[128 = 0]

[118 163 141 127 111 162 131 155 126 136 124 104 144 125 127 144 129 136
 132 119 162 146 131  82 126 144 145  89 125 104 129 109 128 135 127 108
 128  98 121 123 125 118 152 133 104 138 134 129 124 113 117 108 130 120
 101 122 140 132 127 113 114 123 131 147 148 109 135 131 117 136  97 118
 127 133 142 132]	z800
[ 98 109 111 127 144 146 104 152 143 115 115  92 136 138 143 116 148 126
 132 145 131 128 128  74 132  84 127 117 130 121 104 114 125 147 121 103
 129 108 133 109 131 163 147 131  77 135 158 125 143 108 147 140  79 113
 125 148 109 146  96 116 142 151 164 146 150 115 122 102 112 142 138 222
 135 137 153 139]	z436
[109 158 141 120 140 165 108 144 116 115 123 148 140 132 140 136 135 122
 101 121 164 130 149  66 133  56 137 108 129 116 118 101 130 128 121 118
 121 116 143 127 136 141 138 131 117 136 160 121 114 105 126 105 120 125
  53 131  91 141 153 129 119 151 149 142 133  99 134 129 123 118  99 184
 116 128 124 117]	z800
[118 130 138 130 114 180 121 127 128 112 111 125 149 132 145 124 117 135
 125 142 174 114 151  71 108 116 150  99 130 123 119 109 122 146 130 131
 121 131 143 107 131 119 149 118 106 152 140 124 118 108 114 124 129 124
  83 134 139 133 178 145 113 141 132 148 106 106 125 128 140 121 100 173
 123 130 111 113]	z800
[117 166 150 119 105 170 107 141 107 139 122 172 129 140 119 151 117 122
 116 117 182 151 156  72 131  71 144 101 130 121 125 102 153 124 118 130
 120 125 169 131 132 131 144 124 121 146 139 134 116 113  95  89 167 135
  54 126 118 139 183 126 111 148 124 146 132  86 134 135 130 121  60 169
 107 136 121 122]	z800
[123 157 149 136 126 181 135 156 130 118 118 113 143 133 155 138 137 130
 114 121 185 119 141  70 148 155 126  87 114 116 133 122 124 142 112 105
 129  96 108 117 128  97 145 130 102 134 147 132 130 112 102 129 126 105
  58 124 105 147 137 134 102 147 141 167 125 129 137 128 125 122  79 143
 136 122 134 115]	z800
[114 156 137 125 121 162 127 129 120 111 119 142 130 141 130 129 129 140
 103 127 150 117 160  99 138  99 130 104 124 125 128 132 128 139 112 118
 116 131 152 114 145 122 134 114 124 117 143 127 130 111 113 128 142 122
 100 135 132 134 168 135 104 137 139 137 122 106 145 131 129 118 108 149
 129 134 132 115]	z800
[ 79 157 149 126 124 169 129 130 125 125  74 142 143 131 133 135 129 138
 128 119 171 130 147  67 130  93 142  98 118 107 121 111 142 136 132 122
 125 106 144 130 146 122 145 132 112 127 148 130 117 105 108 104 134 132
  48 128 117 133 165 130  97 149 134 148 135  97 135 135 129 126  88 156
 120 133 123 116]	z800
[122 153 124 105 117 177 134 139  97 123 114 137 141 137 127 127 126 151
 120 132 152 127 134  92 126  94 140 103 143 121 130 127 145 143 124 116
 122 133 159 113 129 115 142 130 125 111 123 134 124 124 109 116 138 122
  93 128 145 142 181 140 106 136 133 138 136 111 134 130 127 116 109 161
 123 123 118 112]	z800
[109 139 166 123 129 196 117 117 117 109 118 154 148 148 145 132 121 131
 106 131 180 111 149  53 130  76 135 102 129 125 120 119 132 140 128 123
 121 122 155  97 133 117 142 113 127 152 151 126 160 109  97 118 142 138
  26 131 112 147 214 153 105 145 128 138 112 108 145 113 138 122  77 194
 147 136 111 107]	z800
[116 156 133 123 130 168 129 131 102 127 124 163 146 137 130 142 117 132
 113 111 162 141 149  72 137  54 130 107 131 112 122 111 142 117 132 118
 122 118 146 117 133 135 121 129 151 133 135 128  98 111 102  82 156 138
  19 133 105 142 194 141 104 139 127 149 120  95 147 140 135 119  79 180
 140 127 103 108]	z800
[118 152 252 123 127 171 133 136 122 120 112 133 145 132 142 136 111 137
 122 111 172 137 144  81 123  93 149  93 131 113 112 109 130 141 131 124
 138 130 149 108 129 130 157 117 112 136 133 125 110 108 119 118 137 127
  98 151 143 147 164 138 127 142 118 136 143  98 132 125 134 103 109 175
 116 130 107 103]	z800
[115 158 142 125 124 162 152 129 119 140 126 143 136 127 139 138 133 138
 117 126 153 136 136  98 139 155 126 106 116 126 127 133 127 129 126 123
 132 118 124 121 138 101 129 126 128 128 133 125 122 122 115 119 136 126
  66 125 115 130 162 134 105 132 123 137 122 121 138 132 134  98  99 115
 130 127 125 118]	z800
[123 130 134 127 128 143 128 134 115 137 128 144 144 124 137 135 121 141
 126 125 150 143 139  85 116  86 140 112 145 113 120 104 132 126 130 127
 129 126 158 120 126 147 139 129 124 138 128 125 108 119 129 105 130 133
  72 135 116 138 167 140 121 140 117 131 133 101 135 127 136 124 109 170
 115 127 112 117]	z800
[119 119 113 129 146 129 100 133 124 131 126 112 112 149 124 132 135 143
 132 124  98 127 131 120 140  85 127 122 131 115 137 124 138 128 105 106
 125 106 159 120 132 162 137 128 104  97 129 131 138 139 133 174 131 129
 162 143 110 134  91 119 125 150 153 132 146 127 128 129 113 138 125 202
 130 131 142 148]	z436
[111 152 137  80 137 163 131 140 114 123 132 139 140 133 130 126 125 140
 117 122 183 127 151  96 125  62 142 101 134 107 123 117 142 137 128 121
 123 120 166 128 133 136 139 122 124 123 133 128 115 114 117 114 148 131
  72 141 120 138 178 133  84 148 120 137 133  99 123 140 124 126 113 170
 122 123 120 108]	z800
[115 136 137 127 158 177 121 133 121 121 122 121 149 133 125 137 124 139
 119 130 176 127 139  53 113  87 148  82 124 107 121 110 135 144 133 112
 117 110 138 115 131 124 159 134 105 134 134 132 114 104 109 106 128 121
  60 131 131 146 181 143 105 153 121 156 133  94 134 135 136 122 112 184
 121 135 115 107]	z800
[108 147 150 116 116 172 118 140 125 117 116 158 140 138 141 126 128 126
 110 136 169 122 135  45 127 105 133 107 121 132 125 114 123 141 124 115
 123 134 154 105 129  91 124 122 117 155 151 134 126 110  95 120 119 129
  66 125 124 139 185 139 116 148 137 144 117 109 138 117 134 128  81 169
 129 137 117 118]	z800
[126 162 131 138 142 170 120 124 135 126 123 109 129 153 156 128 111 156
 125 140 152 105 136  90 106 115 137 101 134 129 124 133 111 141 134 131
 126 139 163  89 127 112 133 110 134 127 124 142 106 120  77 134 157 142
 102 154 149 132 191 155  98 151 129 147 101 118 126 110 139 143 105 188
 140 133 103 112]	z436
[115 164 146 120 119 162 131 142 112 119 127 145 149 123 132 135 125 122
 113 126 181 121 147  82 127 101 122 117 120 124 124 138 137 137 129 125
 129 117 127 123 135 113 142 130 136 133 119 127 116 102 112 107 135 127
  40 126 111 132 188 144 115 121 117 150 120 113 144 139 114 114 102 130
 129 124 128 113]	z800
[113 159 147 121 113 159 131 150 118 126 127 130 155 129 144 141 129 114
 117 118 175 120 138  44 140 116 129 106 116 108 126 126 136 135 120 107
 130 102 113 132 131 125 138 106 113 135 150 129 117 118 113 118 126 126
  46 129 101 138 156 127 115 144 147 149 133 106 136 138 129 120  89 145
 124 142 123 119]	z800
[115 163 143 121 122 167 111 138 122 122 113 145 138 142 139 129 113 138
 109 126 177 139 161  72 129  86 141 104 129 117 130 103 133 130 124 119
 115 129 156 121 126 137 140 123 117 127 141 126 119 105 118 113 134 131
  68 131 120 133 172 135 115 152 116 152 133  92 136 129 121 116  88 179
 112 139 110 122]	z800
[118 144 147 116  86 163 108 129 128 131 118 149 127 147 132 131 127 130
 101 137 151 145 132  67 127 118 152 105 112 139 129 100 134 139 130 114
 123 129 148 120 127 112 138 124 111 161 140 122 126 132  87 115 128 128
 110 109 138 131 159 123 119 156 147 131 131 106 130 119 141 135  73 157
 118 144 133 128]	z800
[114 160 143 129 108 171 128 138 109 127 126 134 137 138 127 147 125 123
 122 119 151 133 141  78 140 135 128 103 117 108 132 125 132 137 128 117
 133 104 134 114 135 110 144 127 118 130 133 128 117 121 105 111 145 129
  64 116 114 144 184 131 100 147 125 159 135 113 130 137 134 122  76 134
 123 137 109 121]	z800
[115 166 140 132 121 165 127 134 120 124 119 149 125 145 161 147 112 148
 102 105 171 113 157  81 135 102 136 105 121 113 132 111 130 131 118 118
 128 125 158 116 137 122 105 114 136 124 137 139 123 122  96 124 149 138
  69 144 102 157 183 138  95 149 139 159 116 124 130 152 147 116  76 165
 116 130 110 112]	z800
[126 119 115 135 139 150 104 125 118 118  95 149 100 169 112 132 124 148
 112 137  94  99 138 130 128  80 123 130 144 137 101 149 138 135 116 136
 115 146 171  98 144 142 125 116 154 118 120 150 136 146 111 121 150 135
 126 134 136 135 155 150 110 124 118 122 116 145 126 120 134 135 127 196
 129 119 135 117]	z436
[125 106 137 126  89 168  94 139 145 124 113 142 136 146 129 123 118 125
 114 149 159 136 118  55 116 133 150 121 130 169 119  76 113 131 109 126
 122 152 134 102 123 105 130  98  87 183 149 124 131 130  83 130 118 129
 141 104 164 138 160 132 149 147 155 127 118 110 127 108 154 134  84 189
 135 144 116 141]	z436
[105 163 161 116  82 188 108 135 124  96 113 171 148 129 115 116 116 135
  99 159 172 142 149  76 107 123 155  91 135 173 128 124 140 151 123 144
 107 170 169 112 137  81 150 108 137 183 149 123 140 101  87 100 140 128
  64 115 179 133 227 163  92 110 121 133 109  88 135 119 138 123  99 130
 122 139 122  89]	z436
[118 166 131 114 122 171 117 148 116 137 123 156 135 139 121 141 124 128
 106 115 153 146 151  88 144  81 119 109 125 119 126 107 146 121 129 125
 129 119 144 138 132 143 128 137 126 130 140 126 121 111 118  91 128 139
  75 124 103 130 145 119 117 134 122 133 142 103 137 110 117 120  99 141
 115 130 132 125]	z800
[125 159 149 130 113 146 138 134 113 131 130 141 128 139 136 148 120 134
 117 106 139 115 144 103 146 130 120 117 118 115 135 122 122 128 121 134
 134 110 122 129 128 114 105 103 148 120 145 122 115 127  95 111 142 129
  71 105 104 133 160 138 103 130 129 155 115 125 139 158 125 121  80 117
 126 131 119 118]	z800
[109 150 133 116 140 160 110 129 115  94 126 151 121 143  99 107 146 148
 106 149 124 123 158 138 135  30 130 122 142 147 135 172 153 166 133 140
 116 149 190 113 135 132 135 126 159 117 145 136 144 107 108 102 156 137
 105 139 156 137 192 159  98 110 110 120 116 123 125 123 115 119 137 166
 130 111 138  88]	z436
[114 136 146 124 115 173 106 135 110 131 123 146 137 132 129 138 124 129
 120 123 164 134 143  65 114 102 140  99 129 119 120 106 128 138 126 115
 121 127 140 111 128 127 137 131 120 131 138 130 116 124  70 109 141 134
  63 122 126 136 175 131 117 148 131 159 136 102 140 123 147 129  81 184
 119 140 121 122]	z800
[115 136 138 116 108 154 103 129 134 108 124 120 125 138 102 126 128 152
 128 157 141 129 133 122 115 102 146  94 136 148 130 129 134 147 122 129
 113 142 161 120 146 127 143 121 104 130 126 138 142 117 111 129 133 113
 154 139 190 142 150 139 105 124 127 128 138 110 135 109 122 131 148 155
 126 133 144 114]	z436
[131 126 138 120 115 155 121 135 120 141 121 161 140 138 133 139 120 115
 117 121 150 148 122  84 115 115 142 111 129 137 127 104 128 131 123 128
 121 142 140 110 128 129 134 122 119 143 128 126 113 134  93 106 138 136
  84 132 133 130 158 134 123 148 134 131 130 103 136 117 158 133  82 177
 112 135 105 125]	z800

[138 147  99 153 141 127 134 153 126 143 145 120 136 112  85  95 124  85
 122 120 161 136 118 111 155 153 174 121 146 111 129 134 113 153 157 136
 143  87  53 130 146 133 121 188 133 116 108 125 118  71 190 109 157 100
  90 121 136 106 133 147  80 107 150 124 163 103 125 153 113 173 125 100
 136 147 147 105]	Z506
[119 118  58 136 175 120 137 145 122 114 120 134 133 140  81 131 121 116
 112 126 175 150 109 127 129 154 159 146 139 106 135 142 151 124 142 141
  43  79  90 155 146 120 121 142 148 156 116 134 113 100 156 112 155 116
  95  78 114 115 103 128  81 138 145 160 136 103  84 146 114 152  75 107
 131 148 121 129]	Z264
[140  86 100 123 134 112 103 139 117 144 102 111 155 137  85 105 167  94
 128 116 162 132 116 145 141 133 167 125 127 117 127 144 130 117 157 139
  76  85  74 122 147 148  91 168 158 148 148 137 127 107 127 118 148  87
  98 106 126  89 125 160 136 131 192 151 115 118 112 173 125 171  93 111
 147 155 127 141]	z179
[110 107  88 115 125 115 128 159 106 152 131  88 176 117  79  86 154  87
 128 130 164 151 129 136 145 146 191 103 133  78 142 141 104 126 169 125
 114  74  45 115 147 152 115 208 155 129 125 143 131  96 116  93 160  83
  84 102 133  88 126 176 103 126 195 160 147 128 126 161 138 189 148 109
 131 148 110 140]	Z506
[107 102  91 134 166 101 111 138 114 134 195 138 116 122  89 123 126  99
 112 137 134 124 138 140 132 116 151 119 137 101 120 145 107 143 143 149
  91 112 116 113  88 120 136 182 162 130 131 150 137  59 120 107 152 135
 140 104 130 117 143 146 113 136 179 129 143 153 142 108 102 139  99 112
 105 162  97 165]	z134
